Here is a tiny trained network, its code and every weight. The questions are about switching its units off for an input and a target symbol, where a switched-off unit gives its printed mean instead of its output.

import numpy as np


def w(rows, s, z=0):
    codes = np.array(rows[::2]) - 128.0
    scale = np.full(codes.shape[1], s)
    scale[-1] = z or s
    return codes * scale


def norm(h):
    return h / np.sqrt((h * h).mean(-1, keepdims=True) + 1e-5)


def f(y):
    return np.maximum(y, 0)


def softmax(a):
    e = np.exp(a - a.max(-1, keepdims=True))
    return e / e.sum(-1, keepdims=True)


def log_softmax(a):
    a = a - a.max(-1, keepdims=True)
    return a - np.log(np.exp(a).sum(-1, keepdims=True))


def net(x, mask):
    ids = ['αεζημπσψω'.index(c) for c in x.split()]
    T = len(ids)
    res = E[ids] + P[:T]
    r = norm(res)
    for j in range(2):
        rows = slice(2 * j, 2 * j + 2)
        q, k, v = (r @ M[0][rows].T for M in (Q, K, V))
        z = softmax(np.where(np.tri(T) > 0, q @ k.T / 2**0.5, -1e9)) @ v
        o = O[0][rows]
        res = res + np.where(mask[j], z, o[:, -1]) @ o[:, :-1]
    y = f(norm(res) @ A[0][:, :-1].T + A[0][:, -1])
    res = res + np.where(mask[2:10], y, B[0][:, -1]) @ B[0][:, :-1]
    return log_softmax(norm(res)[-1] @ U[:, :-1].T + U[:, -1])


Q, K, V, O, A, B = {}, {}, {}, {}, {}, {}
E = w([
[139,77,116,86,123],'α',
[160,116,155,97,48],'ε',
[141,13,48,127,72],'ζ',
[4,58,170,123,69],'η',
[125,50,162,173,139],'μ',
[39,111,84,103,87],'π',
[64,140,102,129,113],'σ',
[105,94,179,84,74],'ψ',
[122,142,163,195,76],'ω',
],0.013)
P = w([
[139,35,49,167,23],'0',
[97,2,83,180,23],'1',
[122,22,86,160,66],'2',
[119,59,99,142,86],'3',
[116,66,108,135,95],'4',
[132,79,110,114,117],'5',
[117,119,117,109,126],'6',
[108,118,134,109,137],'7',
[105,119,157,102,145],'8',
[87,151,165,85,163],'9',
[82,168,193,77,177],'10',
[100,188,207,60,195],'11',
[72,151,226,56,199],'12',
[75,147,210,47,187],'13',
],0.0052)
Q[0] = w([
[45,98,168,2,9],'h1',
[213,235,20,202,211],'h1',
[49,12,191,94,119],'h2',
[55,191,85,182,110],'h2',
],0.007)
K[0] = w([
[143,143,175,134,208],'h1',
[89,74,10,120,106],'h1',
[123,182,156,33,166],'h2',
[182,113,153,132,106],'h2',
],0.011)
V[0] = w([
[110,89,125,104,151],'h1',
[115,134,164,251,120],'h1',
[69,163,102,136,112],'h2',
[133,139,75,111,168],'h2',
],0.016)
O[0] = w([
[32,86,176,195,238,180],'h1',
[144,229,199,182,108,191],'h1',
[29,169,35,85,76,134],'h2',
[91,26,103,254,48,2],'h2',
],0.0074,0.0066)
A[0] = w([
[110,134,99,90,157,136],'n1',
[119,160,93,98,141,206],'n2',
[96,87,1,160,171,174],'n3',
[233,61,116,209,95,50],'n4',
[90,146,140,241,197,254],'n5',
[110,136,140,126,166,70],'n6',
[118,213,22,152,168,170],'n7',
[172,139,155,135,144,86],'n8',
],0.0063,0.0028)
B[0] = w([
[96,77,110,100,214,218],'n1',
[149,174,65,93,156,240],'n2',
[161,171,99,175,177,203],'n3',
[112,96,135,216,157,142],'n4',
[115,128,38,165,169,252],'n5',
[110,84,101,124,184,161],'n6',
[225,77,77,101,253,166],'n7',
[115,142,160,82,190,165],'n8',
],0.0054,0.0027)
U = w([
[37,193,2,139,120,51],'α',
[128,68,209,221,180,185],'ε',
[3,150,101,140,106,6],'ζ',
[140,144,83,103,196,118],'η',
[230,140,123,96,76,77],'μ',
[108,78,175,94,119,73],'π',
[129,76,158,72,194,190],'σ',
[142,101,55,166,101,169],'ψ',
[173,229,156,187,142,195],'ω',
],0.0062,0.0023)

Each question gives the input, a string of symbols that net reads in full, and the target symbol t.
The units are the heads (2 rows each of Q, K, V and O) and the neurons (one row each of A and B). Each row of codes is followed by its name. A weight is (code - 128) times the scale printed after its matrix; where a second scale follows, it is the last column's (O, A, B and U).
mask holds one flag per unit, heads first, then neurons. A switched-off unit (its flag False) gives its mean, the last column of its rows in O or B, instead of its output. The means were averaged over made-up inputs and are rounded, as every weight is.
A unit's drop is (log p(t) with every unit on - log p(t) with that unit switched off) / (log p(t) with every unit on - log p(t) with every unit switched off).
The circuit of an input: a set's keep is (log p(t) with only the set's units on - log p(t) with every unit switched off) / (log p(t) with every unit on - log p(t) with every unit switched off). Starting from all 10 units, units are removed one at a time, each time the one whose removal leaves the highest keep (on an exact tie, the one counted first), for as long as the keep stays at least 0.8.
circuit, biggest first: the units of the circuit, biggest drop first
heads that matter: for each layer, one digit per head in row order, 1 if its drop is at least 0.15 and else 0, layers parted by /
drop when u is switched off: that unit's drop, to one decimal
input α ω π ω ω α α ε σ, target ω: heads that matter	11
input ε π ω μ ψ ψ ε μ μ α, target ε: circuit, biggest first	h2; h1
input ε σ μ μ ω μ μ, target ω: circuit, biggest first	h1
input ε ζ ψ ω ψ ψ μ ω α, target ω: heads that matter	10
input ω η α μ ζ, target ε: heads that matter	10
input α π σ ψ ω ε ω η, target ω: heads that matter	10
input π α ψ ψ μ σ ω μ σ μ ζ, target α: heads that matter	11
input ψ σ ω σ, target ω: heads that matter	10
input ω ω ε, target ω: heads that matter	10
input ψ σ ε ε μ ψ π α α ε α η ω η, target ω: heads that matter	10
input η η ε ψ ε ω η ψ ψ ψ ζ ω ψ, target ω: drop when h1 is switched off	0.9
input η α μ σ α α ε ψ π ψ ω α, target ω: drop when h1 is switched off	1.4
input ζ σ α π σ ω ψ ω ω π, target ω: drop when h1 is switched off	1.1
input μ ψ μ ε α π σ α, target α: drop when n5 is switched off	0.0
